Below are the code and all the weights of a small trained network. Each question names an input and a target symbol and asks about switching units off, where a switched-off unit gives its printed mean instead of its output.

import numpy as np


def w(rows, s, z=0):
    codes = np.array(rows[::2]) - 128.0
    scale = np.full(codes.shape[1], s)
    scale[-1] = z or s
    return codes * scale


def norm(h):
    return h / np.sqrt((h * h).mean(-1, keepdims=True) + 1e-5)


def softmax(a):
    e = np.exp(a - a.max(-1, keepdims=True))
    return e / e.sum(-1, keepdims=True)


def log_softmax(a):
    a = a - a.max(-1, keepdims=True)
    return a - np.log(np.exp(a).sum(-1, keepdims=True))


def net(x, mask):
    ids = ['ΘΣΦΩαδεμξτψ'.index(c) for c in x.split()]
    T = len(ids)
    res = E[ids] + P[:T]
    u = 0
    for l in range(2):
        r = norm(res)
        for j in range(3):
            rows = slice(2 * j, 2 * j + 2)
            q, k, v = (r @ M[l][rows].T for M in (Q, K, V))
            z = softmax(np.where(np.tri(T) > 0, q @ k.T / 2**0.5, -1e9)) @ v
            o = O[l][rows]
            res = res + np.where(mask[u + j], z, o[:, -1]) @ o[:, :-1]
        u += 3
    return log_softmax(norm(res)[-1] @ U[:, :-1].T + U[:, -1])


Q, K, V, O = {}, {}, {}, {}
E = w([
[144,184,154],'Θ',
[150,86,55],'Σ',
[200,111,86],'Φ',
[88,195,175],'Ω',
[186,157,132],'α',
[82,173,56],'δ',
[67,79,85],'ε',
[57,3,111],'μ',
[195,144,117],'ξ',
[194,77,48],'τ',
[72,191,192],'ψ',
],0.011)
P = w([
[144,188,185],'0',
[145,170,162],'1',
[195,158,135],'2',
[207,161,107],'3',
[180,136,140],'4',
[80,187,170],'5',
[109,148,123],'6',
[158,130,76],'7',
[120,175,107],'8',
[132,154,133],'9',
[89,154,36],'10',
[126,197,222],'11',
[70,155,4],'12',
],0.0032)
Q[0] = w([
[75,8,223],'L0H1',
[131,175,217],'L0H1',
[145,86,115],'L0H2',
[190,127,156],'L0H2',
[149,106,187],'L0H3',
[73,107,36],'L0H3',
],0.011)
K[0] = w([
[170,53,254],'L0H1',
[103,178,167],'L0H1',
[199,155,124],'L0H2',
[171,157,106],'L0H2',
[119,147,133],'L0H3',
[168,82,137],'L0H3',
],0.015)
V[0] = w([
[242,27,107],'L0H1',
[99,114,238],'L0H1',
[100,254,115],'L0H2',
[178,116,245],'L0H2',
[212,96,186],'L0H3',
[143,117,24],'L0H3',
],0.0099)
O[0] = w([
[47,253,221,99],'L0H1',
[17,185,57,2],'L0H1',
[100,32,45,135],'L0H2',
[135,194,94,75],'L0H2',
[116,179,125,151],'L0H3',
[216,3,199,218],'L0H3',
],0.0062,0.007)
Q[1] = w([
[200,7,203],'L1H1',
[129,134,108],'L1H1',
[129,125,75],'L1H2',
[172,58,153],'L1H2',
[116,135,160],'L1H3',
[182,117,127],'L1H3',
],0.018)
K[1] = w([
[62,84,222],'L1H1',
[143,189,95],'L1H1',
[48,108,104],'L1H2',
[245,26,141],'L1H2',
[48,80,164],'L1H3',
[213,103,57],'L1H3',
],0.011)
V[1] = w([
[133,193,101],'L1H1',
[53,74,171],'L1H1',
[103,101,137],'L1H2',
[9,176,115],'L1H2',
[150,94,148],'L1H3',
[110,137,193],'L1H3',
],0.013)
O[1] = w([
[201,108,118,82],'L1H1',
[67,227,208,186],'L1H1',
[138,144,171,123],'L1H2',
[255,127,102,7],'L1H2',
[104,108,99,159],'L1H3',
[161,123,13,122],'L1H3',
],0.0091,0.015)
U = w([
[119,174,142,3],'Θ',
[141,156,116,75],'Σ',
[132,120,195,116],'Φ',
[138,160,160,42],'Ω',
[127,142,80,93],'α',
[61,2,152,183],'δ',
[141,168,140,43],'ε',
[129,124,230,38],'μ',
[85,200,167,220],'ξ',
[155,143,137,56],'τ',
[219,223,228,249],'ψ',
],0.0093,0.0044)

Each question gives the input, a string of symbols that net reads in full, and the target symbol t.
The units are the heads (2 rows each of Q, K, V and O). Each row of codes is followed by its name. A weight is (code - 128) times the scale printed after its matrix; where a second scale follows, it is the last column's (O and U).
mask holds one flag per head, layer by layer. A switched-off head (its flag False) gives its mean, the last column of its rows in O, instead of its output. The means were averaged over made-up inputs and are rounded, as every weight is.
A unit's drop is (log p(t) with every unit on - log p(t) with that unit switched off) / (log p(t) with every unit on - log p(t) with every unit switched off).
The circuit of an input: a set's keep is (log p(t) with only the set's units on - log p(t) with every unit switched off) / (log p(t) with every unit on - log p(t) with every unit switched off). Starting from all 6 units, units are removed one at a time, each time the one whose removal leaves the highest keep (on an exact tie, the one counted first), for as long as the keep stays at least 0.8.
units of the circuit, in order: the units of the circuit, biggest drop first
unit that matters most: the unit with the biggest drop
heads that matter: for each layer, one digit per head in row order, 1 if its drop is at least 0.15 and else 0, layers parted by /
drop of u: that unit's drop, to one decimal
input δ δ Ω, target δ: heads that matter -> 100 / 000
input Ω δ Ω, target δ: heads that matter -> 100 / 100
input τ Φ δ, target δ: units of the circuit, in order -> L1H1
input Φ Φ Φ Φ α Φ Φ Φ α, target ψ: heads that matter -> 110 / 111
input Φ Φ Ω δ Φ ψ, target δ: heads that matter -> 110 / 100
input δ τ δ Φ ψ Φ Ω Θ Φ Φ α, target δ: heads that matter -> 100 / 100
input Φ Σ Φ Φ Ω Ω δ ξ, target δ: heads that matter -> 100 / 100
input Φ Φ Φ Θ Φ, target ψ: heads that matter -> 111 / 110
input Φ Φ τ Φ δ Φ ξ, target δ: heads that matter -> 000 / 110
input δ δ Φ Φ Θ τ Φ Φ α, target δ: drop of L1H1 -> 0.2
input Φ Φ τ Φ Φ Θ Φ Φ Φ, target ψ: drop of L1H3 -> 0.2
input Σ τ δ Φ α Θ, target δ: drop of L0H1 -> 0.3
input δ Φ δ Φ ψ Φ ψ, target δ: drop of L1H1 -> 0.2
input δ Φ Φ Θ, target δ: unit that matters most -> L0H1
